Here is a tiny trained network, its code and every weight. The questions are about switching its units off for an input and a class, where a switched-off unit gives its printed mean instead of its output.

import numpy as np


def w(rows, s, z=0):
    codes = np.array(rows[::2]) - 128.0
    scale = np.full(codes.shape[1], s)
    scale[-1] = z or s
    return codes * scale


def f(y):
    return y / 2 * (1 + np.tanh(0.7978845608 * (y + 0.044715 * y**3)))


def log_softmax(a):
    a = a - a.max(-1, keepdims=True)
    return a - np.log(np.exp(a).sum(-1, keepdims=True))


def net(x, mask):
    res = np.array(x, float).reshape(1, 5) / 4 @ E
    y = f(res @ A[0][:, :-1].T + A[0][:, -1])
    res = res + np.where(mask, y, B[0][:, -1]) @ B[0][:, :-1]
    return log_softmax(res[-1] @ U[:, :-1].T + U[:, -1])


A, B = {}, {}
E = w([
[212,169,140,49,81,59,173],'x0',
[217,178,141,184,117,176,139],'x1',
[62,153,72,176,14,128,82],'x2',
[125,132,130,124,132,133,119],'x3',
[195,28,254,114,84,128,60],'x4',
],0.0088)
A[0] = w([
[147,155,140,115,215,103,153,92],'n1',
[75,125,126,62,117,98,107,252],'n2',
[176,178,139,169,105,186,139,95],'n3',
[118,112,179,84,101,144,85,97],'n4',
[156,58,140,159,107,114,129,78],'n5',
[91,131,102,163,57,112,87,131],'n6',
[118,54,101,199,186,156,104,41],'n7',
[171,78,132,108,99,154,63,86],'n8',
[156,217,143,77,77,67,157,129],'n9',
[57,111,186,70,144,72,153,205],'n10',
[112,106,111,247,194,194,78,190],'n11',
[163,174,192,113,163,159,143,176],'n12',
[124,121,182,135,106,111,95,95],'n13',
[216,150,146,191,112,180,146,189],'n14',
[139,94,143,92,249,173,113,185],'n15',
[152,141,132,100,114,120,121,227],'n16',
[107,178,84,142,133,114,141,109],'n17',
[187,82,172,87,120,137,170,101],'n18',
[195,147,115,133,145,86,111,214],'n19',
[103,181,147,145,57,111,89,64],'n20',
],0.011,0.0035)
B[0] = w([
[166,191,156,83,93,171,176,198],'n1',
[158,34,173,176,69,74,130,209],'n2',
[64,35,159,179,226,65,200,186],'n3',
[80,137,95,72,90,75,177,183],'n4',
[3,187,42,24,137,154,166,170],'n5',
[203,93,215,122,123,238,160,217],'n6',
[204,77,62,109,145,123,61,184],'n7',
[75,186,30,33,90,125,213,198],'n8',
[196,118,66,110,110,103,47,246],'n9',
[147,74,191,184,112,81,128,212],'n10',
[174,65,43,120,90,116,106,254],'n11',
[155,84,118,154,89,126,193,205],'n12',
[77,172,124,61,107,94,167,171],'n13',
[99,70,148,187,127,56,167,235],'n14',
[157,156,185,127,20,174,137,228],'n15',
[132,164,80,146,89,99,64,180],'n16',
[81,171,117,79,122,148,232,197],'n17',
[141,165,107,102,134,158,98,222],'n18',
[200,138,123,236,117,110,143,196],'n19',
[187,163,248,127,238,241,133,184],'n20',
],0.0065,0.0085)
U = w([
[87,188,77,78,126,159,213,111],'0',
[164,136,151,197,81,154,116,255],'1',
[218,144,233,147,126,255,129,56],'2',
[229,121,76,148,142,127,31,92],'3',
[116,77,202,231,147,66,162,121],'4',
[114,169,172,168,206,103,53,109],'5',
],0.0089,0.0058)

Each question gives the input, the list of numbers given to net, and the class t.
The units are the neurons (one row each of A and B). Each row of codes is followed by its name. A weight is (code - 128) times the scale printed after its matrix; where a second scale follows, it is the last column's (A, B and U).
mask holds one flag per neuron, in row order. A switched-off neuron (its flag False) gives its mean, the last column of its row in B, instead of its output. The means were averaged over made-up inputs and are rounded, as every weight is.
A unit's drop is (log p(t) with every unit on - log p(t) with that unit switched off) / (log p(t) with every unit on - log p(t) with every unit switched off).
The circuit of an input: a set's keep is (log p(t) with only the set's units on - log p(t) with every unit switched off) / (log p(t) with every unit on - log p(t) with every unit switched off). Starting from the 12 units with the biggest drops (on a tie, the unit counted first), units are removed one at a time, each time the one whose removal leaves the highest keep (on an exact tie, the one counted first), for as long as the keep stays at least 0.8.
circuit, biggest first: the units of the circuit, biggest drop first
most important unit: the unit with the biggest drop
k most important neurons: the k neurons with the biggest drops, biggest first
input [-7,0,8,-3,7], class 2: 2 most important neurons -> n6, n20
input [6,-8,1,-3,-7], class 4: 3 most important neurons -> n2, n10, n8
input [7,7,8,-6,-6], class 2: circuit, biggest first -> n20
input [8,2,0,-1,7], class 3: 2 most important neurons -> n9, n19
input [-2,0,-7,-2,-4], class 2: circuit, biggest first -> n15, n1
input [0,7,6,-3,-4], class 4: circuit, biggest first -> n3, n14
input [1,-3,8,3,-7], class 2: circuit, biggest first -> n6, n20
input [-5,0,-4,4,2], class 3: circuit, biggest first -> n7, n11
input [-1,2,-7,-5,-5], class 2: circuit, biggest first -> n15, n1
input [4,-1,6,4,6], class 0: circuit, biggest first -> n8, n5
input [3,-6,7,5,-3], class 2: circuit, biggest first -> n6, n20
input [-8,-3,1,-6,3], class 3: 2 most important neurons -> n7, n11
input [-4,5,1,1,-3], class 4: 2 most important neurons -> n3, n9
input [-8,-3,-7,2,6], class 3: most important unit -> n7
input [0,5,-6,6,6], class 0: circuit, biggest first -> n8, n5, n6
input [-8,4,8,5,7], class 2: 4 most important neurons -> n6, n20, n9, n16
input [5,1,2,-1,0], class 3: circuit, biggest first -> n9, n15
input [4,-6,-5,5,-3], class 4: 3 most important neurons -> n10, n2, n6
input [7,6,-7,1,7], class 0: 2 most important neurons -> n8, n5
input [0,6,2,-4,1], class 4: 2 most important neurons -> n3, n14
